In the rows, zero is written as 128.
Each row is followed by its class number.
[162 122 114 137 155 134 201 113 145 158 101 231 132 129  94 139  97 159
 125 151  63 104 142 113 127 144  99 135 106 157 118 132 122 132 124 114
 113 115 138  71 133 128 109 115 133 115 122 139 137 120 152 166 140  97
 147 125 127  94 118 140]
1
[170  87 123 139 134 141 139 144 161  85 132 171 127 116 104 116 124 146
  98 162 109 112 137 112 120 172 125 130 121 144 116 119 117 129 126 152
 118 124 143 102 167 130  69 111 177 155 119 132 123 117 148 113 130 100
 139 125 128  80 122 169]
0
[166  82 109 136 134 149 166 130 148 119 108 252 133 129 113 133 101 150
 119 155  73  91 150 111 130 154 100 125 116 167 117 144 130 120 116  83
 120 109 136  89 125 134  53 111 139 139 115 127 139 126 157 137 132  99
 138 115 132  72 106  55]
1
[125 127 118 131  95 149 140 140 140 129 102 178 123 117 105 119 135 136
 110 149  84 111 128 115 119 141 119 145 128 139 130 132 125 116 114 126
 122 129 119 116 137 127  74 119 169 121 129 118 136 130 135 162 121  98
 132 145 124  97 102  90]
0
[110 104 106 138 105 158 205 138 137 103  98 200 125 114 104 131 121 134
 121 152  85 100 136 118 124 169 107 142 126 144 125 119 133 123 118 104
 124 125 123 119 132 136  51 133 126 157 130 118 142 128 159 151 121  84
 138 166 122 110  94  24]
0
[129 114 119 138 136 150 217 141 144  76 114 205 128 124 100 121 121 135
 113 158 110 105 140 119 131 167 115 134 126 151 126 122 112 130 121 119
 118 119 145 110 140 135  59 141 128 164 129 124 135 126 169 124 128 107
 154 151 122 101  97 110]
0
[123 156 126 113 140 128 218 114 124 119  67 203 132 132  95 131 115 136
 149 141  71 122 138 130 132 154 120 133 116 163 131 137 108 144 111 117
 115 124 121 115 138 133 122 143  96 126 141 139 145 140 157 162 134 119
 161 184 123 192  99 126]
2
[146  94 109 145 146 141 192 134 155 136 111 215 127 128 119 133 109 155
 113 157  88 112 134 109 125 142 104 128 120 134 117 130 128 124 131 126
 124 108 142  96 128 130  84 127 147 128 116 128 135 123 152 128 131 110
 139 124 126  90 113  92]
1
[154 115 119 138 124 132 144 120 149 141 110 140 125 112 108 137 117 145
 117 150  98 125 128 117 124 162 117 132 104 128 118 120 115 138 129 154
 117 134 119 100 171 129 123 112 147 142 120 151 109 116 136 147 143  98
 133 143 131 132 136 160]
1
[160 134 116 132 138 141 167 138 151 126 115 194 129 126 117 126 120 142
 112 141 115 113 129 112 124 142 112 131 143 151 127 132 115 128 118 119
 129 116 128 101 131 129 103 131 172 129 123 122 128 125 133 140 128 118
 136 122 129  84 118  99]
0
[119 130 126 136 152 130 221 126 139 134  98 191 135 127  98 118 119 146
 122 147  82 128 136 117 126 140 118 139 118 136 124 135 113 127 128 151
 118 116 152 106 133 126  93 135 114 118 122 132 142 135 153 139 123 108
 154 144 118 123 106 168]
0
[142  92 114 140 113 149 152 129 147 112 121 204 129 123 107 132 113 139
 117 152  97 104 140 113 134 151 112 127 117 146 114 126 128 120 122 116
 118 121 132 100 137 118  61 116 146 148 116 131 130 122 148 133 131  97
 133 126 131  81 117  76]
1
[146  98 124 137 116 155 148 141 152  80 121 181 133 118  95 113 130 137
 101 161  91 114 142 117 122 157 124 139 117 145 118 126 119 117 119 150
 110 120 150 109 160 129  38 111 158 146 124 129 132 123 155 112 121  96
 146 131 123  78 101 152]
0
[106 134 111 132 128 146 248 113 138 110  92 221 135 136 113 141 102 130
 135 132  96 103 140 125 138 148 108 135 113 162 124 130 118 134 123 109
 117 114 140 101 119 141  98 153  86 146 128 137 144 135 165 137 134 103
 155 153 118 133  94  46]
2
[120 108 124 133 137 144 201 136 137  96 108 197 132 131 106 122 126 139
 119 146  89 114 139 122 131 161 115 132 122 148 127 131 124 127 126 120
 116 120 147 118 133 129  62 130 119 143 133 118 135 131 149 131 123 103
 151 145 121 103  99 114]
0
[114  72 115 145 110 150 176 160 149  89 108 153 121 120 129 120 136 143
 109 154  99 124 132 118 127 188 117 138 131 105 119 117 129 128 129 141
 124 127 143 146 153 130  57 133 158 165 129 119 129 119 151 114 122 101
 137 154 120 112 100  76]
0
[119 133 110 136 121 149 231 130 161 127 108 225 129 133 116 131 114 138
 117 136 106 108 133 117 128 126 103 139 139 152 125 137 122 117 123 128
 121 107 148 104 110 129  84 147 139 137 125 116 140 130 145 138 126 107
 145 128 123  81  91  41]
0
[107 153 115 132  90 152 200 135 132 109 110 164 124 118  97 129 134 126
 114 143 117 104 128 121 124 152 116 146 135 146 129 116 121 125 118 123
 114 141 118 117 138 136  74 134 135 145 137 120 135 128 149 165 122  87
 143 162 120 109  99  78]
2
[155 135 109 131 149 137 205 124 151 142 116 228 132 136 107 132 103 144
 116 141 106 109 138 114 127 126 100 131 137 161 122 132 121 122 123 115
 124 116 135  82 114 127 102 129 145 120 120 122 143 126 141 148 132 113
 143 117 127  76 108  94]
1
[126 134 124 133 142 144 248 157 124  71 108 205 127 117  86 106 125 134
 114 165 114  94 144 120 124 173 116 138 130 167 135 108 122 133 112  94
 120 126 127 117 135 132  55 138 114 163 131 110 141 136 165 152 122 100
 156 185 122 116  92 148]
2
[110  77 121 148 123 146 174 129 138 138 120 153 126 116 118 131 125 145
 116 140  84 130 129 114 125 165 107 145 113 104 119 123 140 127 143 148
 116 119 150 121 146 129  72 121 126 144 126 137 126 121 154 135 125  90
 137 132 116  97 118 125]
0
[143 144 112 130 136 134 184 131 134 124 107 210 129 126  93 130 115 139
 121 164  93  99 139 114 124 141 115 133 121 162 123 127 113 127 110 101
 119 123 116  98 130 121  93 122 132 130 128 123 139 128 146 161 131 106
 142 151 130 119 110 126]
2
[131 117 119 135 111 143 145 130 167 120 116 164 128 124 102 117 137 139
 106 146 108 130 133 113 124 126 135 139 126 125 116 134 110 117 131 186
 113 120 150 110 151 129  86 124 159 132 121 134 131 123 140 107 123 109
 140 123 124 104 106 145]
0
[142 117 132 135 148 145 205 135 146 102 122 198 128 121 112 134 121 136
 105 137 109 114 135 120 126 162 110 139 131 148 126 136 118 130 129 134
 120 117 151 101 139 135  82 141 147 146 130 123 129 129 150 126 131 106
 153 130 127  83 104 121]
0
[143  93 105 139 101 155 162 138 156 113 125 198 125 122 115 136 115 140
 108 158 101 100 137 113 123 163 104 134 124 141 117 120 127 122 122 118
 118 121 128  99 138 132  61 119 158 157 109 127 133 120 149 137 136  86
 131 131 127  82 107  42]
1
[128  85 109 136 127 143 195 137 140 111  96 197 123 117 115 131 114 145
 128 156  82 105 141 117 132 172 108 126 117 140 121 119 129 131 121 105
 120 121 123 119 133 132  76 127 124 153 129 132 135 127 156 143 131 100
 138 167 124 132 107  61]
2
